Here is a tiny trained network, its code and every weight. The questions are about switching its units off for an input and a target symbol, where a switched-off unit gives its printed mean instead of its output.

import numpy as np


def w(rows, s, z=0):
    codes = np.array(rows[::2]) - 128.0
    scale = np.full(codes.shape[1], s)
    scale[-1] = z or s
    return codes * scale


def f(y):
    return y / 2 * (1 + np.tanh(0.7978845608 * (y + 0.044715 * y**3)))


def softmax(a):
    e = np.exp(a - a.max(-1, keepdims=True))
    return e / e.sum(-1, keepdims=True)


def log_softmax(a):
    a = a - a.max(-1, keepdims=True)
    return a - np.log(np.exp(a).sum(-1, keepdims=True))


def net(x, mask):
    ids = ['βδεθτψ'.index(c) for c in x.split()]
    T = len(ids)
    res = E[ids] + P[:T]
    u = 0
    for l in range(2):
        q, k, v = (res @ M[l].T for M in (Q, K, V))
        z = softmax(np.where(np.tri(T) > 0, q @ k.T / 2**0.5, -1e9)) @ v
        res = res + np.where(mask[u], z, O[l][:, -1]) @ O[l][:, :-1]
        u += 1
        y = f(res @ A[l][:, :-1].T + A[l][:, -1])
        res = res + np.where(mask[u : u + 4], y, B[l][:, -1]) @ B[l][:, :-1]
        u += 4
    return log_softmax(res[-1] @ U[:, :-1].T + U[:, -1])


Q, K, V, O, A, B = {}, {}, {}, {}, {}, {}
E = w([
[109,95,122,195],'β',
[196,102,229,212],'δ',
[215,121,143,63],'ε',
[69,44,121,198],'θ',
[207,106,88,202],'τ',
[251,185,136,120],'ψ',
],0.012)
P = w([
[15,156,76,63],'0',
[121,14,32,162],'1',
[143,2,78,167],'2',
[136,28,116,175],'3',
[128,30,139,187],'4',
[124,54,168,187],'5',
[149,28,167,213],'6',
[139,47,191,221],'7',
[124,70,218,197],'8',
],0.0048)
Q[0] = w([
[143,111,254,169],'L0H1',
[183,68,51,156],'L0H1',
],0.0085)
K[0] = w([
[3,172,239,90],'L0H1',
[144,185,208,192],'L0H1',
],0.0074)
V[0] = w([
[83,172,1,65],'L0H1',
[192,95,97,131],'L0H1',
],0.013)
O[0] = w([
[109,139,2,203,2],'L0H1',
[99,52,119,146,250],'L0H1',
],0.0092,0.005)
A[0] = w([
[5,231,95,139,8],'L0N1',
[178,126,117,209,7],'L0N2',
[40,180,125,218,38],'L0N3',
[143,58,149,148,52],'L0N4',
],0.011,0.0013)
B[0] = w([
[254,171,165,115,126],'L0N1',
[119,92,157,235,141],'L0N2',
[45,49,111,49,131],'L0N3',
[18,232,184,39,255],'L0N4',
],0.0061,0.007)
Q[1] = w([
[184,206,8,188],'L1H1',
[195,66,166,33],'L1H1',
],0.012)
K[1] = w([
[85,149,3,123],'L1H1',
[89,175,217,183],'L1H1',
],0.015)
V[1] = w([
[114,106,115,8],'L1H1',
[7,88,138,118],'L1H1',
],0.019)
O[1] = w([
[176,118,181,224,253],'L1H1',
[164,253,145,151,214],'L1H1',
],0.013,0.0055)
A[1] = w([
[69,48,128,48,2],'L1N1',
[82,24,89,151,146],'L1N2',
[173,34,195,202,167],'L1N3',
[92,174,70,2,241],'L1N4',
],0.0098,0.00079)
B[1] = w([
[168,250,48,139,168],'L1N1',
[238,117,195,50,172],'L1N2',
[146,93,39,83,251],'L1N3',
[4,79,136,187,151],'L1N4',
],0.013,0.015)
U = w([
[134,84,113,147,95],'β',
[111,58,175,86,86],'δ',
[156,2,86,170,232],'ε',
[170,112,93,208,88],'θ',
[73,90,69,102,147],'τ',
[116,115,57,74,2],'ψ',
],0.0062,0.0034)

Each question gives the input, a string of symbols that net reads in full, and the target symbol t.
The units are the heads (2 rows each of Q, K, V and O) and the neurons (one row each of A and B). Each row of codes is followed by its name. A weight is (code - 128) times the scale printed after its matrix; where a second scale follows, it is the last column's (O, A, B and U).
mask holds one flag per unit, layer by layer, with each layer's heads first. A switched-off unit (its flag False) gives its mean, the last column of its rows in O or B, instead of its output. The means were averaged over made-up inputs and are rounded, as every weight is.
A unit's drop is (log p(t) with every unit on - log p(t) with that unit switched off) / (log p(t) with every unit on - log p(t) with every unit switched off).
The circuit of an input: a set's keep is (log p(t) with only the set's units on - log p(t) with every unit switched off) / (log p(t) with every unit on - log p(t) with every unit switched off). Starting from all 10 units, units are removed one at a time, each time the one whose removal leaves the highest keep (on an exact tie, the one counted first), for as long as the keep stays at least 0.8.
units of the circuit, in order: the units of the circuit, biggest drop first
most important unit: the unit with the biggest drop
k most important neurons: the k neurons with the biggest drops, biggest first
k most important neurons of layer l: the k neurons of layer l with the biggest drops, biggest first
input ε ε δ θ δ ε β, target δ: most important unit -> L0H1
input θ ε τ ε ε ε ε θ ε, target θ: 2 most important neurons -> L0N4, L0N2
input ε θ θ θ ψ, target θ: units of the circuit, in order -> L0N4, L1H1
input θ ε ε ψ ψ δ ψ, target τ: 4 most important neurons -> L1N4, L0N2, L0N3, L1N2
input ψ θ θ θ, target θ: units of the circuit, in order -> L1H1, L0H1, L1N3
input θ ψ τ θ θ, target θ: units of the circuit, in order -> L1H1, L0H1
input τ ε ε ε ε ψ τ ψ β, target ψ: 2 most important neurons -> L1N1, L0N2
input ψ ε τ ε ε ε ψ ψ ε, target ψ: units of the circuit, in order -> L0N2, L1H1, L1N1
input ε ε ε τ ψ, target τ: 2 most important neurons -> L0N2, L1N4
input ε θ δ τ β β, target δ: 2 most important neurons of layer 0 -> L0N4, L0N2
input ψ ψ β, target ψ: units of the circuit, in order -> L1N1, L1H1, L0N4, L0H1
input θ ε ε τ δ β, target τ: 2 most important neurons of layer 0 -> L0N2, L0N3
input θ β δ ε θ, target τ: units of the circuit, in order -> L1H1, L1N4, L0N2
input β θ ψ, target θ: most important unit -> L0N3
input θ δ ε δ ψ θ ε, target τ: units of the circuit, in order -> L1H1, L1N4
input ε ε ε ε ε θ β τ τ, target τ: 4 most important neurons -> L0N2, L1N2, L0N3, L1N4
input ε τ θ δ ε ε ε, target δ: 2 most important neurons of layer 1 -> L1N3, L1N1
input δ ε θ ε β β ψ, target ε: 2 most important neurons of layer 0 -> L0N4, L0N2
input β θ ε, target θ: 3 most important neurons -> L0N3, L1N3, L0N2
input θ θ β, target θ: most important neuron -> L0N3
input θ θ ψ ε ε β ψ ε, target ψ: 2 most important neurons -> L1N1, L0N2
input θ τ τ, target τ: 2 most important neurons of layer 0 -> L0N2, L0N4
input ε δ θ β θ, target δ: 2 most important neurons -> L0N4, L1N3
input τ ε θ ε ε ε, target ε: 2 most important neurons -> L1N3, L1N1
input ε ε τ ε ψ τ θ, target τ: 3 most important neurons -> L0N2, L0N4, L0N3
input ε τ τ θ ε θ ψ τ, target ψ: 2 most important neurons -> L1N1, L0N2
input θ β β β θ θ δ, target τ: units of the circuit, in order -> L1H1
input ε ψ τ, target ψ: 3 most important neurons of layer 0 -> L0N4, L0N3, L0N2
input ε ε ε θ ψ θ, target ψ: 3 most important neurons -> L1N1, L0N4, L1N2
